Here is a tiny trained network, its code and every weight. The questions are about switching its units off for an input and a class, where a switched-off unit gives its printed mean instead of its output.

import numpy as np


def w(rows, s, z=0):
    codes = np.array(rows[::2]) - 128.0
    scale = np.full(codes.shape[1], s)
    scale[-1] = z or s
    return codes * scale


def f(y):
    return np.maximum(y, 0)


def log_softmax(a):
    a = a - a.max(-1, keepdims=True)
    return a - np.log(np.exp(a).sum(-1, keepdims=True))


def net(x, mask):
    res = np.array(x, float).reshape(1, 6) / 4 @ E
    y = f(res @ A[0][:, :-1].T + A[0][:, -1])
    res = res + np.where(mask, y, B[0][:, -1]) @ B[0][:, :-1]
    return log_softmax(res[-1] @ U[:, :-1].T + U[:, -1])


A, B = {}, {}
E = w([
[130,133,127,129],'x0',
[18,215,55,253],'x1',
[123,126,127,128],'x2',
[81,126,236,215],'x3',
[125,125,126,125],'x4',
[252,68,90,226],'x5',
],0.0062)
A[0] = w([
[50,173,103,132,146],'n1',
[90,133,161,92,254],'n2',
[136,109,199,55,54],'n3',
[33,123,169,26,30],'n4',
[77,128,96,137,69],'n5',
[101,167,98,149,36],'n6',
[181,104,137,184,3],'n7',
[94,146,99,156,4],'n8',
[91,129,58,48,136],'n9',
[65,199,120,99,114],'n10',
[75,121,252,154,69],'n11',
],0.014,0.0057)
B[0] = w([
[102,83,192,90,224],'n1',
[146,131,194,234,254],'n2',
[32,78,157,76,233],'n3',
[173,50,2,142,251],'n4',
[113,99,108,85,158],'n5',
[105,98,118,73,159],'n6',
[105,89,9,122,182],'n7',
[141,60,128,52,150],'n8',
[129,248,168,114,244],'n9',
[160,113,65,181,213],'n10',
[144,247,104,70,216],'n11',
],0.021,0.0067)
U = w([
[161,20,16,240,34],'0',
[7,1,195,51,61],'1',
[124,92,160,177,248],'2',
[142,227,75,73,50],'3',
[122,75,161,198,226],'4',
],0.0069,0.011)

Each question gives the input, the list of numbers given to net, and the class t.
The units are the neurons (one row each of A and B). Each row of codes is followed by its name. A weight is (code - 128) times the scale printed after its matrix; where a second scale follows, it is the last column's (A, B and U).
mask holds one flag per neuron, in row order. A switched-off neuron (its flag False) gives its mean, the last column of its row in B, instead of its output. The means were averaged over made-up inputs and are rounded, as every weight is.
A unit's drop is (log p(t) with every unit on - log p(t) with that unit switched off) / (log p(t) with every unit on - log p(t) with every unit switched off).
The circuit of an input: a set's keep is (log p(t) with only the set's units on - log p(t) with every unit switched off) / (log p(t) with every unit on - log p(t) with every unit switched off). Starting from all 11 units, units are removed one at a time, each time the one whose removal leaves the highest keep (on an exact tie, the one counted first), for as long as the keep stays at least 0.8.
circuit, biggest first: the units of the circuit, biggest drop first
unit that matters most: the unit with the biggest drop
top k neurons: the k neurons with the biggest drops, biggest first
drop when u is switched off: that unit's drop, to one decimal
input [0,6,-3,7,7,-7], class 0: top 2 neurons	[n10 n4]
input [6,-5,6,5,-5,7], class 0: circuit, biggest first	[n7]
input [8,6,2,7,4,1], class 3: top 4 neurons	[n11 n3 n2 n10]
input [-4,-1,-4,-5,1,3], class 3: top 3 neurons	[n2 n1 n3]
input [3,-8,1,1,1,7], class 1: circuit, biggest first	[n3 n2]
input [4,-5,4,-2,-2,-5], class 0: top 4 neurons	[n4 n1 n11 n2]
input [6,-4,6,2,-1,7], class 0: top 2 neurons	[n7 n9]
input [4,4,5,5,-7,-7], class 0: top 3 neurons	[n4 n10 n9]
input [0,6,6,1,2,-7], class 0: top 3 neurons	[n10 n4 n3]
input [2,5,-3,-2,5,-2], class 1: top 2 neurons	[n1 n6]
input [-1,5,3,2,4,-5], class 0: top 4 neurons	[n10 n4 n3 n9]
input [-7,5,2,-8,6,1], class 3: top 2 neurons	[n9 n2]
input [1,-5,4,2,-2,8], class 0: top 2 neurons	[n7 n9]
input [5,8,-3,-2,5,-2], class 1: unit that matters most	n1
input [1,-5,2,8,-4,-6], class 3: drop when n11 is switched off	3.7
input [3,-8,-8,-2,1,5], class 1: drop when n9 is switched off	0.0
input [-5,-6,6,4,-5,1], class 1: drop when n10 is switched off	0.3
